[ 193 -252 -110  -14  240 -107  177  -95 -131  140 -161 -175  306   31
 -236 -113  355  573 -243  -86  433  -69  306  108  -21 -268 -320  123
  -60   38  202  -49  -60 -121  -87  192  -79]
9
[ 160  -24  442   36  621 -170 -189 -112 -198   66  255  204 -396  157
  529 -223 -591 -118  -85 -172 -370   44  160  259 -188 -252 -472 -692
  -38   45   73  182   24 -405  125   94  199]
9
[-140  167  -16   -4 -192   43  -29  105   42 -143  185  -31   95  105
 -152  -26 -122   27   11 -101   15   10   85   69  102  225  122  -43
  138 -118  -86  -70  -16   10  111  149   62]
3
[  64   16  124   -8 -152   96  251  199   27 -208 -214   92  -38   63
   21   27  -98  -97 -181  -21  330 -205  258 -107 -171  388 -334   59
   20  273  131  136 -163   28  234  185   -2]
3
[  95  128  429 -136  777 -287 -146 -214  130  -66  298 -125  -33 -116
 -516 -167  -94  -91  195   32 -223  290  466  114  131   -2  131 -134
   96 -231  -13 -310 -121 -237  299 -106   25]
9
[ -81 -140  106 -144  180 -147  147  -86  -27  313  297  211  -91  -95
   45 -109 -228  132   88  227 -306 -124  185  -96  254  -90  -22  -90
  -17  -59  139  -62  171 -136 -356  113 -226]
8
[ 162  169  129  -67  -77  -25    1   61   58    4  187 -133   -5   49
 -187 -100 -173    1   71  -15 -101   35  139   17   -8  252   21  -96
  134  -34  -42   99   -2  -74  310  -39   79]
0
[ -68 -131  324  -56  336 -142   57 -155  -24  -67 -143  -84  -89  148
   99   43  153  451  343  -41 -393  -27   -3  125 -150 -106    9 -311
   -2  418   22  -22  -53 -196  -18 -119 -124]
2
[-162  174 -432   56 -337   47 -114 -157  -99  237 -528  201    1  -57
   47   -6  -81  163  -73  -71  -52   90   18   68 -135  422  318 -201
  -63  -50 -106 -222  -65  195  -69   18  234]
7
[ -44   75   14   10 -149   26   45   30   64 -183   59  -30   11  105
  -15   64   36   45  -45  -43   -4    2  -16  -72  -11   -1  148  -49
   44   54  -29  142  150   18  153   16   14]
9
[ 149  109  226 -106  168  143  -90  149  130  100  305 -129   65   74
 -246 -160 -236 -484 -280  298 -143  163 -117   -4  455  333  250   58
  207 -468  -11  -69 -250  201  305  177  -50]
9
[-131  142  -72  -37  -61  -17  -40  -62   65 -146  142  -10   90  -44
   -3  -85 -103  184  135 -147   -3 -128  194  -75 -129  -60  -39  -19
  104   61  -88  -14  149  -84  116   21   61]
2
[  39 -177  174  121   51  179    0   -7 -240 -316  -35   96 -114    6
   77  -86 -155  459  -49 -227  -29 -323 -227  -28  143   24   71  -25
  -75   58   24 -151   -9  -76  178   75   75]
6
[-364  166 -318 -190   69   73  -59 -295  346 -356  190  -34  351  -62
 -191 -316  107 -185  457 -260  244 -142  122  192 -165  143 -106  448
  356  442 -280  -45  393  178  482 -205  229]
1
[ 214  425  276 -264   18   59 -294 -111   87 -547  306  -32 -265  -52
 -437  324  292 -255 -117   20  241   46  506 -294  -71 -153  407  575
  327 -221 -110  138  357  132  274 -131 -224]
4
[-408 -127   62   83 -255  140   29  108 -269 -568 -349  197 -246  119
  543  411   33   36 -482 -354  286 -301 -362 -227  117   98   44  -40
  -58  107 -230  167   85  172   43  209  -93]
7
[-633 -317  -12   14 -532   25  -42  157  199 -615 -147  133    2 -126
  -48  186 -230  -91 -372 -201  -18  -42   21  163  469  156    0 -150
  -51   10 -198  -19   26  215  -88  352 -210]
9
[ -60    0 -114   -7   75   14   95   67  146  -75  -53 -128   99   90
 -102  -93 -106   63   71 -104 -139  -35   83   22  -27  217  -33   65
    3   64 -142   -3   20 -112  143  -58   50]
1
[-161 -401 -206    8 -282  -27  141  170   80   -2  146   32  153  -99
 -372  -19   -1  192 -109  113   62  104   -9   21  347   97  -55  -22
 -140  -98  124  -50 -409   53 -243  289 -158]
4
[ -34   14 -171   25  -51   18   81   33  105  -35   14  -34   64  -17
  -39   58  -79  -26   28  -77  -35   17    9   42   26  174   21  -24
   13  -93  -20   79  -14  -25  177   54   77]
1
[  61   91  -18    5   -9    8    4   38   39   -5  130 -103   55   14
 -110  -70 -104  104  113  -67  -39   31  102   42  -57   57   63   45
   35   15  -20   42   79  -68   98   -7   39]
1
[  92 -546 -269   24  115   -1  223    0  -17   44  305   12  172  -45
 -118  105 -128  548  219   -3 -106 -102   74   68 -184 -425  124  207
 -250   95  -20   57   38 -367 -404 -271  -41]
5
[ -65   -9  -68   15 -188   38   74   -6  -34 -134    0   44   38   77
   23   59   16   15  -25  -82   21  -25   86  -90  -16   74  -85   32
   63   77  -69   63   63  -17   50   45   62]
8
[-272  281  -40 -114 -438 -100 -249  391  227  108 -240 -197   31  -97
 -126  178  -73   16 -265   -1 -192  182  215  197  377 -400   70  132
  -15  -55 -369   95   16   99 -305   44 -124]
9
[  33   68  -93  -48  -49  -13  -12   67  116 -196   12  -55   34   87
 -166  -51  -37  -35   15  -67  -19   20   92  -69   -4  167   -6   27
  101  -57  -73   65   94  -99  145   -6   27]
3
[ -24   17 -117  -65  -60    3   82   64  107   47  106   19  103   55
   16  -55 -181   -7   23  -12  -74  -22  105 -108   10   67  -39  -22
   42   29   -1   65   55   18   68   78   78]
0
[ -29  -78   63   16   -2   -6  163   67   -1  -19    4 -104   93   -1
 -167   38  -43  -30   79   79   25  -28  104  -35   -8  199   88  -31
  -37  -21  -10   32  -26  -63   73  -12   57]
7
[ -51   65  -77  -57 -107   46   30    4  116  -71  152  -14  167    5
  -71  -17  -42  -91  108  -52  -75  -44  144   49  -22  145  -82   51
  177   57  -69   -3  -21   29  219   62   87]
5
[-131   -9  -86    2 -129   49   14   62   62  -73   90  -31   29   20
  -76   31  -84  -66   34  -67   -1   -2   26  -46  104   63   29   30
   49  -59  -69    4  -39   61  114   26   87]
4
[-696  -13  150    8 -213  123  -12  -61 -203  122   -7   48 -278  -96
  304  147  -69  261  380 -130 -189 -418  355   12  132 -307  311 -216
  -37 -118  -95 -449   90  168 -539   -7 -155]
0
[ -28   96   27  -89  -91  -56 -131    1  -35   83  183  -18   31  -21
   43  -68  -70   13  -86   12 -171   14   -5  -84   80   35   30  -26
   70  -34  -63   36   80   42  -51  113   29]
6
[-192   21  -73  -33 -190   34   55   59  131  -46   49  -60  179   30
  -38  -48    6   -6   26  -65   77  -68   90  -45  -20   -4    2   48
   47   93  -36   17   88   95   39  142  -15]
2
[ 153  363  380   41  362 -165   25  -45  167  667  -52 -302 -149  -20
    1   40    7   73  129  157  -97  166  -68  360 -286 -278  -49 -110
 -217   21  174   94  -14   33   33 -181   38]
8
[ -86 -109 -341  -86  501 -244  123 -338  124  349 -111  191  -92  -39
  200 -127  389  146  183  127 -198 -140 -256   65   23   44 -196 -150
  -58   64  254  115  136 -177 -103 -120 -162]
0
[-243 -185 -467  185  148  -36  102 -101 -232  324    0  186  150  -27
 -170 -180 -112  -79  321 -113 -301  141  372   67   83  502 -345  -21
  -54 -367  -72 -297 -305 -242 -373   84  119]
0
[-379 -121  -55  191 -191   -3   18 -136 -291 -263 -300  207 -263 -219
  -58  359  423  -54   93  -25  512   28  222 -259 -166   15 -114  -42
 -134 -101  122 -115 -395  -60 -111 -188   36]
3
[ -87   54  -34  -32  -93   22   28   53   32 -128  100   16   97   -1
  -86  -94  -88   59   -9 -100   48  -33   34    3   76  105   52   89
   61   16  -82  -24   80   -8  126   19   39]
3
[ 147  178  525 -210  109 -114  -69  -90  -93 -173  269 -234  -30 -222
   -9 -235  -18  162  -28 -104  370 -196  254  123 -301  393  -61 -161
  170  207   45 -138   83   38  153  161 -149]
0
[ -73  -21  -28  -46 -246   34    2   40   -5 -169   47   71   65  -26
  -24   14 -121  -14  -34  -78  118  -71  124 -123 -126   13  -29   21
   62   71  -30   85  102   57    7  158   22]
3
[-383   97 -376  -43  350   11  -82 -104  189  322  160   -2  374   26
  115 -536 -183   29  287 -166 -447  -91  -82  273  170  386 -255  214
  201    8 -103 -209  291  -93 -107  126  -67]
9
[ -81   49   -4  -30 -173  -17    4    3   56   32  220  -63   86  -22
 -112  -29  -24   44   21  -19  -23  105   38  -58  101   19   30   63
   25  -76   19   67   66   40   33   45  -49]
6
[  36   46  -37  -41 -228  -26   28   14   88  -48  152  -83   52   15
  -53   51  -65  -52    6  -23   31   37    3  -77  -43   61  -52  -15
   79   -2  -35  157  -10   90   85   52    6]
6
[ -37  273  -32 -105  327 -151  328 -159    6  217 -192 -187  549  -33
 -270   85  474  847  535 -154  -42  104  624  145 -505    5  -45   91
  -30  390   47 -207  -43 -240    6  147  162]
2
[ 50 201 -78 -48 -97 -32 -47 -42  30 -64 107 -10  37 -42 -87 -34   5  20
  72 -36 -30  66  87  -5  58  37 105  -2 130 -34 -61  42 148  74  80  78
 -18]
5
[ 117  332 -263  -11  -57  -30 -250 -358 -264 -148 -136   59   73   -6
  130   92  340  394   58 -269 -335  -41  475  -12 -389 -339 -121   15
  284   83 -224  185  -37 -166  270 -163  181]
7
[-180  -72 -108   41 -176  112  108  105   81  -24    7  -93   93   83
  -59  -72  -43  -83  118 -133  -33  -31    6  -51   41  130  -66   98
   18   47  -64   68    4   36  152   13   37]
4
[ -19   22   -6  -10  -46   14  118   63  105 -193    4  -52  117   18
 -152  -58  -19   53  107  -70  -17    3  138   15  -19   69  -37   72
   22  111  -36   58   83  -55  165  -19   52]
3
[ -54   11  -26 -101  -46   19   10   -4   95    2  111    3  131   -3
  -48  -46 -146   14  -14  -83 -100  -41  114  -37    2   62   34  152
   77   86  -45   51  220   55  127   87   32]
4
[-62  11  31 -82 -99  12  83  23 141 -34  79 -58  93   5 -79  15 -96 -76
  58  19 -70 -45 130 -39  -8  81 -16  26  86  51 -47  59  95  29  76  97
   6]
8
[ -67  107 -113  -10 -127   19    8   21   47 -135  148   38  131   23
  -72  -16  -10   18  -25  -26   87   -2  114  -16  -26   91   17    9
   67   34  -26    6   62   32   46  158   63]
5
[  63 -163 -440 -160 -220  -45 -177  -38  -91 -410 -486  251 -158  416
  -33  177  241  264 -681   92  475   89 -352 -265  231   98  135 -159
   27  -36  -65  236  307   86 -343  313 -113]
0
[ -70   77 -169  -43 -154   25    7   -6   48   33   64  -28   40   41
  -25  -37  -37  -39   22   13  -41  -43   89  -18   45   74   24  -32
  125  -46  -80   90   81   86   25   52   65]
9
[-182 -100 -211 -154 -107 -136  -65  -67  -12  197 -211   93  -49 -116
  226 -118  175  441   11   28  -52 -291  327   30 -286 -337 -220 -303
 -114  218   55  -98  109 -134 -618  227 -163]
5
[  38  709  138   15 -211  230 -158 -170 -236 -313 -255    0   88  136
  102 -195  513  368   75   21  231  206  267 -136   74   62  190  201
  416  515  228  263  234   48  657 -127   26]
8
[  95 -197  218 -110  -19  -55 -100   -2  -13 -421 -156    2   71 -185
  -59   59   59  159 -152 -185  252  -31   70   71  -32   62  124   44
   92  248   49   -1   52 -202  313  -72  -98]
3
[-109  -27  -81  -59 -122  -33    9  -16  127  -75  -12   23   34    8
  -12   76 -103  -15   16  -58  -39  -10   66 -101  -71  -89  -75  -47
   16   85  -41  103  134   34   97   49  118]
4
[  21   30  -64  -15 -150   -1   27   53  133  -48  157   28   68   17
  -89   -4  -98   57  -51  -63   26   50  -95  -31   40   50   90    2
    1  -20   37   40  124   27  146   98   -7]
5
[-538  183 -421 -135 -166   57 -157   28  171    8   67  277  200   36
  424 -297  -55  192 -271 -316   66 -321   50  -22   70 -622 -232  409
    5  265 -146   64  679  223 -455  465 -291]
1
[-147 -372 -453   39  -67  139   85   35   25   55 -162  201 -119  -42
  -38   35  -52 -203  -11   70  242  -51  -87  -39  167  220   32  143
 -103 -128    8 -192 -352  119 -218 -109   32]
1
[ -61   36   -6  -14 -106  -11   82   88   68  -36  114  -79   87   50
  -82   16  -83   40   65  -75   13  -55   96  -14  -19  141  -41   -7
   38   55  -36   45   24  -23  132   19  102]
0
[ -16 -174   75  308  397 -149  160   55 -167  553 -182 -272  119  481
   46  -97  290  -59  402   34 -651  252 -468   50  280  122  -65 -311
  -41  -18  114 -105 -241 -161 -105  -46  -32]
5
[-105   89 -109  -56 -186   15  134   56  102  -40   26 -133  101  144
 -113  -38   -4  -47   16   21    7   31  125  -32   68  270  -18  -36
   75    1 -126  133  -17   24   87   27   37]
6
[   0  -14  -50   -9 -132   -9  108   75  111  -55   73  -64   47   41
  -49   -5  -11  -49  -41  -19   25    4   14  -35   53  105    0   95
  -30   78  -20  112   53   34   60  -45   -5]
6
[-507 -479   55  200  -64   19  216  125  -98  109 -621 -139 -114   98
  143  315 -418  386  -95  -17 -125  -81 -182 -218 -145  -93 -282 -302
 -476  -40 -258 -183 -325 -105 -500  -99  111]
8
[-753 -236  247  -83 -288  182  173  171   92 -252 -152 -306  117   22
  149  409  268   95  119 -252   35 -466   39  109  -45  449   67  -30
   95  217 -151  -81 -231   19  257   38  -41]
0
[ -73 -230 -320  -28  255  196  -29 -357 -325   86 -190  108  -29  -14
  135  -83   -5  132  -70   65  168 -312   18 -113 -172  187 -248   81
  140 -307 -110 -153 -333   71 -192   -5  -53]
7
[-121   96  -45    8 -158   -5   28   17   87  -78  161   39   37  -65
  -64  117  -91  -66   86    7  -59   25  133  -36   79  -22  131   64
   60   30  -29   64   76   73  101  -36   36]
5
[-373   82  346 -125  309  -40  454  172  355  394  492 -147  175 -176
   -2   82 -313 -299  712  250 -211 -173   57  218  305 -128   89 -200
   42  -62   36 -284 -324  158   71  123   70]
1
[  54  146   91 -106  209  -69 -188 -115   25 -248 -176   33   96 -165
  251  164   26  384 -222 -359 -119 -179 -288  -38 -104   64  274  144
   78  144  -55   39  444   -4  261  229 -122]
2
[ -92  414  322 -142  462  -21 -136 -114  143 -686  317   34   49   69
  -53  -47  134 -116  281 -204 -509  215  223 -233   83  151 -229  192
  325   69 -104   18  282   28  335  275 -138]
0
[-127  -28 -209   25 -261 -190 -415 -157 -341  243  324  527  -84 -419
  316  -74  -80 -229  -42   95  -61  204  186  130  402 -285   60    7
  119 -184  154 -364   99  144 -826  100 -262]
7
[   2  103  -42  -17 -228   10   14  -25   -5 -148   30   44   58  -84
  -38    5  -93   58    0  -90  127  -20  115  -54  -33 -119   33   39
   76   22  -47   65  130  105  106   36   42]
3
[-104   43 -147  -16 -180   74  110  122  175  -34   87  -48   92    2
  -50  -13  -70  -85   63   10   41    6   52    1   61   81    3  109
    2   40   -4   79  102  111   53   65   52]
1
[ 184  184  327   10 -241   68 -391   45 -295   15  243  191 -341 -177
 -347  104 -273 -105  -74  -39  146   54 -202  -14  466  127  899  183
  152 -302   54  -53  237  188  174   83 -104]
4
[ -53   57 -144  -47  -81   -5   49  -23  159  -94  103  -16  146   17
  -46  -71  -89   28   44 -127    7  -26   40  -43 -100  161 -147   39
   52   24  -52   69   94  -79  175   42   78]
6
[ -27  135  -40  -52 -108  -55  -66   -2   64  -25  137   64  -13  -78
  -73   19  -87   -2  -61  -64   22   15   90  -55   13  -25   28   27
   30  -64  -30   54  190    8   90   81   20]
5
[ 216 -190  142  -62 -302   80   14  112  -64  141   68   53 -272  -70
   62   18 -415  241  195  102 -178 -136   19   94  124  308  171 -428
  165  -20  344  178 -198 -160  187   25 -107]
3
[ -55  -21  -82   16 -110  -20   33   60   73   67  123  -63   69   37
  -72  -69  -97  -46   62   -1   11   17   86    2   51   10  -79  -50
    9  -47   -2    8 -121  -47  -21   -1   34]
6
[-141  -65 -240 -134 -127 -177  -70 -138  216  212 -207   -2  -57 -259
   44 -139 -199 -142  176   -4 -109  -48  -15   65  159  358    5 -396
   97   -8   43  -93  -25   67  158  -38  131]
6
